In the rows, zero is written as 128.
Each row of numbers belongs to one of the things below and depends on some of the facts about them. Some rows are named. Which thing is each other row?

There are 3 kinds of fact about the things: safaror, skuflepos, dizor.
safaror: hangs directly under; skuflepos: points at; dizor: refers to
baflo safaror pludrik; basek safaror bristem; batufin safaror trotaste; beluk safaror ganen; bibon safaror siska; bibram safaror drimas
bobrogrem safaror trotaste; braflil safaror fakabes; bratrostem safaror ganen; bristem safaror ganen; brogul safaror ganen; brubul safaror drimas
bruflige safaror pladru; butus safaror trotaste; dagrus safaror pladru; dobrel safaror furi; drakan safaror siska; drastum safaror drebrenor
drebrenor safaror furi; dreklem safaror bristem; dreklizan safaror furi; dridregra safaror tazum; driga safaror dobrel; driratri safaror drebrenor
dritran safaror travem; drolos safaror ganen; drostosa safaror zakikle; fakabes safaror siska; fasten safaror travem; fele safaror galan
fiflum safaror siska; flabu safaror muzi; flikanan safaror travem; fliplo safaror drimas; flisobral safaror trotaste; flosten safaror larugos
fluster safaror flosten; fuder safaror bristem; galan safaror gaste; gami safaror skistas; gatal safaror larugos; gebrin safaror skistas
gedas safaror tazum; gegrek safaror travem; gifi safaror trotaste; giska safaror travem; gobru safaror furi; godun safaror larugos
goza safaror brubul; grabal safaror zakikle; greru safaror fakabes; gribra safaror trotaste; griklubres safaror trotaste; grobeplen safaror klosko
gubrer safaror daskin; kagram safaror dobrel; katri safaror pladru; klegus safaror siska; klivuzu safaror pibri; klobros safaror zakikle
klosko safaror siska; kofluki safaror tazum; losta safaror travem; lostur safaror tazum; luzu safaror klosko; moba safaror dobrel
mopul safaror pibri; mukar safaror pludrik; muzi safaror larugos; nakin safaror drimas; nebom safaror furi; neges safaror klosko
nilepar safaror ganen; notol safaror gubrer; novo safaror pladru; pibri safaror siska; pitru safaror zakikle; pitrul safaror brubul
pizal safaror brubul; plabes safaror brubul; pladedrem safaror galan; pladru safaror drimas; plaver safaror brubul; plebro safaror ganen
pliton safaror pladru; plobim safaror drimas; plokedas safaror drimas; plomak safaror pludrik; pludrevo safaror gubrer; pludrik safaror ganen
podror safaror trotaste; puskadrun safaror klosko; razon safaror galan; rego safaror ganen; remuflur safaror zakikle; rimul safaror galan
rivu safaror tazum; rogruk safaror flosten; rozo safaror pladru; ruforer safaror skistas; rusil safaror larugos; semur safaror pludrik
sepler safaror gaste; skagru safaror fakabes; skavam safaror travem; skemal safaror klosko; skenum safaror drimas; skesum safaror flosten
skistas safaror daskin; sobem safaror travem; sofis safaror travem; starik safaror flosten; stimar safaror travem; stivom safaror trotaste
stizul safaror travem; storok safaror larugos; stoskar safaror furi; sudem safaror gubrer; tazum safaror siska; tefun safaror drebrenor
tekudrok safaror trotaste; teli safaror ganen; tepak safaror brubul; tifu safaror fakabes; todrebu safaror ganen; todripem safaror gubrer
tota safaror zakikle; totri safaror larugos; travem safaror drimas; tredru safaror galan; treplam safaror gubrer; tropluk safaror tazum
trotaste safaror daskin; vatren safaror furi; vavik safaror furi; vudre safaror travem; zakikle safaror gaste; zatrel safaror klosko
zodre safaror travem; zotrin safaror galan; zudran safaror pludrik; zufegel safaror flosten; beluk skuflepos sofis; bibram skuflepos klobros
braflil skuflepos klobros; drastum skuflepos klobros; drebrenor skuflepos gegrek; drebrenor skuflepos klobros; dridregra skuflepos stoskar; driratri skuflepos sofis
dritran skuflepos fuder; dritran skuflepos fliplo; dritran skuflepos braflil; dritran skuflepos storok; drolos skuflepos klobros; drostosa skuflepos klobros
fele skuflepos bibram; fele skuflepos vavik; fliplo skuflepos braflil; fliplo skuflepos klobros; fliplo skuflepos rusil; flosten skuflepos sofis
fuder skuflepos stoskar; fuder skuflepos klobros; galan skuflepos stoskar; gami skuflepos drolos; gaste skuflepos klobros; gebrin skuflepos klobros
gedas skuflepos bibram; gedas skuflepos driratri; grabal skuflepos drostosa; grobeplen skuflepos galan; grobeplen skuflepos klobros; grobeplen skuflepos remuflur
gubrer skuflepos drolos; katri skuflepos vavik; losta skuflepos klobros; losta skuflepos rivu; moba skuflepos klobros; moba skuflepos pizal
muzi skuflepos rusil; nakin skuflepos stimar; notol skuflepos vavik; notol skuflepos klobros; novo skuflepos travem; novo skuflepos storok
novo skuflepos klobros; pitrul skuflepos gebrin; pitrul skuflepos sofis; pitrul skuflepos skenum; pizal skuflepos fuder; pizal skuflepos klobros
plomak skuflepos klobros; plomak skuflepos semur; pludrevo skuflepos klegus; rego skuflepos notol; ruforer skuflepos travem; ruforer skuflepos sofis
rusil skuflepos gebrin; rusil skuflepos sofis; rusil skuflepos drolos; skagru skuflepos teli; skagru skuflepos klobros; skenum skuflepos novo
skenum skuflepos razon; skesum skuflepos klobros; sofis skuflepos braflil; sofis skuflepos klobros; stimar skuflepos gegrek; stimar skuflepos drastum
stivom skuflepos fuder; stivom skuflepos drastum; storok skuflepos klobros; stoskar skuflepos travem; stoskar skuflepos sofis; stoskar skuflepos klobros
stoskar skuflepos remuflur; sudem skuflepos klobros; tekudrok skuflepos gebrin; teli skuflepos rusil; tifu skuflepos klobros; todripem skuflepos treplam
tota skuflepos fuder; tota skuflepos vavik; tota skuflepos klobros; travem skuflepos vavik; treplam skuflepos kofluki; vavik skuflepos klobros
vudre skuflepos fele; vudre skuflepos remuflur; vudre skuflepos skesum; zatrel skuflepos fliplo; basek dizor mopul; bibon dizor puskadrun
bratrostem dizor flisobral; bristem dizor nilepar; brogul dizor zotrin; brubul dizor bratrostem; bruflige dizor sobem; butus dizor gatal
dagrus dizor griklubres; drakan dizor remuflur; drebrenor dizor gebrin; dreklizan dizor todrebu; drimas dizor giska; driratri dizor rusil
fakabes dizor starik; fele dizor batufin; fiflum dizor klobros; flabu dizor bibon; flikanan dizor galan; fliplo dizor skavam
flisobral dizor dreklizan; ganen dizor zatrel; gaste dizor flabu; gatal dizor skenum; gebrin dizor butus; gegrek dizor novo
gobru dizor travem; goza dizor stivom; griklubres dizor mukar; grobeplen dizor plabes; gubrer dizor basek; kagram dizor gegrek
klobros dizor pitrul; klosko dizor pladedrem; moba dizor plobim; mopul dizor tifu; mukar dizor skesum; muzi dizor bristem
nakin dizor drastum; neges dizor drebrenor; nilepar dizor kagram; notol dizor fakabes; novo dizor gifi; pitrul dizor brubul
pizal dizor sepler; plabes dizor rogruk; pladedrem dizor neges; plaver dizor plebro; plebro dizor plomak; plobim dizor rozo
plomak dizor storok; pludrevo dizor moba; podror dizor skemal; remuflur dizor godun; rimul dizor fasten; rogruk dizor zodre
rozo dizor flikanan; rusil dizor notol; sepler dizor dobrel; skemal dizor zudran; skesum dizor podror; skistas dizor grobeplen
sobem dizor drakan; tazum dizor lostur; teli dizor nakin; tifu dizor fluster; todrebu dizor gobru; treplam dizor goza
vatren dizor plaver; vavik dizor fele; vudre dizor bobrogrem; zodre dizor drimas; zotrin dizor gubrer

Named rows:
plomak: [109 141 130 148  98 126 130 138 147 100 111 155 169 113 120 121 124 139
 131 127 100 118 120 130 143 119 101 117 137 118 120 145 149 144 147 147
  95 177 131 126 113]
nakin: [129 141 125 150 157 168 123 202 160 142 176 110 112 116 139  99  83 104
 165 206 152 102 153  97 147 135 122  86  80  97 153 105 104 146 146 129
  94 189 124 216 150]
vatren: [121 127 122 150 134 105 151 111 129 122 145 132 120 146 142 151 172 133
  94 105 121 139 142 133 117 132 131 134 127 120 120 122 130 130 108 123
 137 117 103 123 113]
fasten: [121 112 149  82 148 172  89 163 130 136 158  37  96 128 141  41  98  65
 160 189 183 127 146  72 141 102 144 124 111 188 173  89 132 143 105 115
  98 189 140 163 175]
dreklizan: [108 104 138 150 103 146 106 115 146 124 129 136 188  95 150 106 140 152
 120 128  90 133 159  95 155 118 104 152 122 126  72 132 116 114 112 122
 114 144 110 146 128]
plaver: [138 116 124 175 197 156 167 179 147 163 187 110  73 153 157 157 127  87
 139 194 173 143 175 126 113 159 115  97  72  89 148 100  94 133 138 130
 127 116  96 225 147]
mopul: [150 122 108 157 134  99 169  80 131 124 132 149 145 146 153 158 168 112
 105  56  87 115 145 140  91 108 155 114 144 119 107 146 180 113 100 114
 156 126 119 122  80]
giska: [116 111 147  93 179 139 102 154 111 141 184  43  52 151 154  65 134  64
 130 172 220 138 121  98 109 122 159 127 109 180 188  76 130 132  92 127
 130 150 122 157 163]
gifi: [132 115 129 137 142 126 121  95  82 121 114 113 131 144  99 167 153 154
 103  86 102 132 102 143 101 156 121 134 102 154 135 105 169  88 123 100
 128  76 122  71 140]
dobrel: [139 103 102 111 131 131 125  86  95 146 131 123 110 130 131 137 120 137
 137 104 157 137 111 148 110 130 161 138 155 117 136 145 112 128 140 111
 167  61 143 104 134]
grabal: [137 149 141 119 134 101 115 133 109 133 118 153 109 136 118 144 130 137
 110 109 130 117  87 149 109 139 133 135 126 139 131 118 139  96 114 145
 154 109 126 102 120]
zufegel: [140 131 145 115 137 114 129 118 111 139 117 129 108 149 125 151 145 121
 109 112 125 142 122 141 111 134 128 146 122 155 124 117 133 101 103 129
 152  94 121 104 134]
stimar: [121 144 148  88 139 159  70 186 128 132 169  66  91 118 137  33  78  83
 159 194 183  96 107  79 139 105 153 114 106 168 184  88 134 136 106 125
 102 211 143 163 171]
tredru: [143 129 142 114 136 112 129 113 108 138 115 131 110 147 125 149 145 125
 109 107 126 143 122 142 113 134 130 148 128 153 123 121 133 104 107 128
 156  90 121 102 130]
zudran: [141 132 143 101 104 145 118 123 130 131  88 121 151 124 112 133 113 132
 141 124  93 134 143 126 155 116 115 139 126 162 118 130 127 122 121 119
 116 128 147 103 151]
drakan: [123 134 119 137  88 128 142 101 148 107 105 137 178 120 121 141 145 152
 120  99  67 129 159 119 157 111 118 134 141 127 100 148 134 146 121 110
 106 147 128 105 120]
katri: [148 151 161 140 170 164 121 209 144 173 143 124  88  98 118 123  33 101
 189 223 142 117 143 133 143 148 119  87  59 130 141 111  99 119 156 129
 104 146 143 214 168]
pliton: [158 116 147 139 203 164 145 183 126 184 158 106  61 155 140 156  95  75
 156 201 181 145 157 136 105 161 114 109  71 122 154  97  94 105 135 137
 146  90 114 205 167]
greru: [141 129 137 114 124 104 131  96 107 133 104 142 124 143 120 158 150 139
 103  89 110 143 115 149 113 131 132 151 137 150 116 134 136 103 105 125
 157  82 126  82 123]

Name these rows:
No name comes twice in this set of rows, the named rows included.
[156  91 109 132 194 182 137 150 110 187 175  97  62 137 147 136  76  90
 180 193 211 139 145 140 106 156 146 105 106  88 167 123  76 130 166 118
 156  64 137 201 167] -> pladru
[ 96 134 135 116 146 143  96 180 150 113 189  63 104 109 146  31 109  91
 148 190 180 100 130  72 148 107 152 101 107 147 168  90 133 163 117 125
  81 228 127 185 141] -> vudre
[122 121 159 145 189 142 122 190 114 156 161 120  61 136 140 115  84  67
 155 205 213 133  95 149  89 154 105 105  96 126 173 108 133 115 155 171
 127 129 127 194 149] -> bibram
[124 131 120 164 181 152 128 198 135 140 191 126  80 157 159 118 122  87
 136 194 202 111 113 121  99 153 107 100  95  76 178  97 117 128 143 165
 126 158 103 208 137] -> fliplo
[106 106 144  75 209 122  94 189 121 119 158  60  76 140 124  44 144  65
 136 173 244 115  83  92 101 139 143 115 130 162 189  74 151 124 141 188
 131 160 129 171 119] -> sofis
[152 119 110 160 150 108 170  93 132 133 145 138 133 150 158 149 159  93
 116  73 100 112 152 134  86 108 156 104 134 119 116 141 184 114  99 115
 153 135 116 141  83] -> basek
[ 98 106  89 158 118 110 137  94 110 110 147 160 130 116 141 124 134 146
 125 104 172 127  80 161 102 137 135 120 173  70 142 168 134 155 176 146
 138 109 135 120  96] -> gaste
[ 88 148 150 165  96 105 133 136 144 101 119 160 151  87 122 113 102 138
 136 138 100 127 112 148 139 119 108 110 128 133 110 151 153 153 152 143
  83 182 138 132 108] -> vavik
[131 117 135 159 184 181 113 216 170 154 163 127 143  98 140 103  90 121
 167 213 147 103 162  84 155 157  99 100  73  77 115 101  86 114 163 159
 110 158 107 253 138] -> pitrul
[123 151 158 120 100 119 109 138 126 121  89 154 147  98 104 118  85 135
 148 133 100 121 102 146 140 119 113 126 129 157 118 144 147 118 140 141
 108 151 152 108 130] -> tota

Now the same things, written a new way:
Named rows:
gubrer: [122 128 135 101 136 133 124 124 104 108 111 130 147 166 124  96 143  98
 133 102 163 115 129 115 161 121 101]
flisobral: [102 157 125 103 146 135 124 120  99 116 115 139 124 166 150 102 127  94
 133 175 171 118 128 115 146 139 126]
notol: [125 127 150 102 142 132 122 138  93 108 111 132 129 176  99 141 148 115
 132 107 163  99 138 113 143 137 105]
gaste: [146 138 174 102 151 132 121 119 125 108 115 145 126 157 148 102 126 100
 132 126 179 128 143 150 143 156 104]
kagram: [103 134 128 103 138 133 127 120 101 110 115 131 129 165 120  98 135  97
 134 135 165 112 128 112 151 123 103]
teli: [102 132 149 103 136 134 123 126  96 109 114 144 128 183 128  95 124 101
 141 135 164 122 132 119 159 145 111]
skesum: [103 132 126 102 135 135 128 120  95 108 114 136 139 167 105  95 130 110
 138 101 176  97 129 120 154 121 103]
rogruk: [101 131 123 103 134 135 128 120  96 109 114 130 128 183 110  95 132  97
 143 138 162 106 127 114 149 122 104]
skemal: [101 136 120 103 143 136 142 121  94 108 113 131 128 187 107  94 146  99
 135 103 176  99 129 114 160 122 102]
kofluki: [102 133 126 106 152 131 134 119  97 110 114 133 131 191 118  92 129  98
 135 147 200 102 128 108 144 124 107]
stoskar: [103 132 141 102 133 134 124 120  96 109 115 136 130 166 126 103 126 100
 133 125 164 113 127 121 147 124 106]
fasten: [ 97 130 123 115 133 133 144 118  95 109 116 127 129 153  95 118 139  98
 161 108 166 115 127 136 140 115 102]
drostosa: [106 130 170 102 133 135 121 119  94 108 116 143 128 157 152  94 127 100
 148 126 174 100 126 112 144 122 107]
skagru: [111 131 136 101 141 135 124 123  95 111 118 134 127 175 149  96 128  99
 133 123 166 107 128 116 151 122 105]
rego: [102 131 139 102 136 134 123 120  95 110 116 134 129 166 135  96 126  99
 133 126 163 111 128 117 147 122 106]
storok: [103 130 128 102 134 135 131 119 102 107 120 133 141 157 142 105 148  99
 132 101 199 115 128 115 176 118 109]
katri: [100 130 167 105 132 135 123 118 108 110 121 131 143 166 101 116 140  99
 156 142 162 122 164 203 145 116 120]
pludrik: [101 130 125 104 138 135 123 120  98 110 113 132 128 172 117  97 136  96
 134 139 165 111 129 114 148 126 103]
larugos: [101 131 125 104 137 135 125 119  98 110 113 132 128 171 114  97 137  99
 135 137 164 111 127 113 149 125 104]

Name these rows:
No name comes twice in this set of rows, the named rows included.
[105 130 176 110 132 136 121 118  94 112 126 139 149 173  96  95 133  98
 195 167 164  98 164 243 140 132 102] -> pizal
[107 127 127 103 149 130 124 123 104 110 111 129 139 196 105  95 143  97
 133 139 165 109 132 106 143 123 103] -> todripem
[106 142 147 103 144 134 123 129  93 108 115 146 129 179 103 125 124 117
 137 117 166 100 146 131 142 144 111] -> driratri
[100 136 127 102 135 136 156 122  92 113 120 130 127 180 161 102 128 100
 134 112 166  98 127 113 176 117 153] -> stivom
[101 150 129 102 140 137 126 120  94 114 130 139 128 172 159  94 126  96
 138 133 174 104 125 120 151 122 119] -> tekudrok
[ 98 127 127 106 148 130 136 135  96 109 107 131 138 228  99  93 125 143
 140 113 161 103 154 107 168 127 103] -> treplam

The same things again, as new rows of numbers:
Some rows with their names:
zatrel: [124 119 130 117 129 121 182 129 113 164 143  72 122  80  98]
flosten: [167 113 158 124 119 138 175 107  60 102  85 105 131 168 108]
pitrul: [109 182 131  86 138 129 130 127 167  60 201 135 103 157 111]
lostur: [110  89 125 126 137 148 166 132 135 197 143  88 117 105 123]
pibri: [123  65 123 116 141 156 191  92 106 160 100 104 103 136 113]
tropluk: [104  87 125 123 136 149 163 127 133 192 139  86 124 105 116]
razon: [182 127 140 149 124 119 139 153  93 139 104 107 143 172 119]
stimar: [137 152  43 114  78 164 153 152 111 110 148 126 153 130 147]
podror: [115 220 155 163 122 128  78  85 179 129  85 141  78  70 148]
fluster: [141 107 131 158 107 150 121 138  94 164 114 121 141 156 132]
rusil: [148 140 146 108 140  62 115 124 138  91 144 131 109 114 100]
plokedas: [124 130  86 132  91 165 141 152 124 150 141 127 129 164 163]
brubul: [118 114 113  97 153 183 144  79 177  66 163 173  93 209 112]
gribra: [106 173 132 211 143 162 114 118 101 166 128 141 113 100 172]
giska: [110 137  60 128  82 169 133 164 122 140 148 132 124 180 165]
beluk: [164 159 163 141 108 110 118 167  96 152 136  91 162 133 123]
zodre: [ 65 123  57 108 101 122 103 168 159  91 156 165  84 154 129]
plaver: [101 137  86  93 109 119 109 141 170  99 152 162 106 148 146]
skenum: [125 162  96 118 100 125 164 159 113 114 146  98 140 161 154]

Which thing is each row?
No name comes twice in this set of rows, the named rows included.
[ 62 163 150 203 146  81 118  87 174  97 133 144 140  78 210] -> butus
[124  94 163 123 109  66 178  46 134  19  89 119 193 105 139] -> drebrenor
[102  90  90  95 113 131 133 117 135  72 119 170  82 169 116] -> drimas
[100 184 164 203 212 169  92  83 178 111 188 174  90 114 131] -> flisobral
[104 210 151 167 134 129  78  93 167 128 100 153  79  68 152] -> griklubres
[169 140  50  36 151 105 129 153 128 100 145 206 131  98 176] -> gegrek
[197 123 124 142 200  89 125 147 166  98 108 154 128 157  79] -> klobros

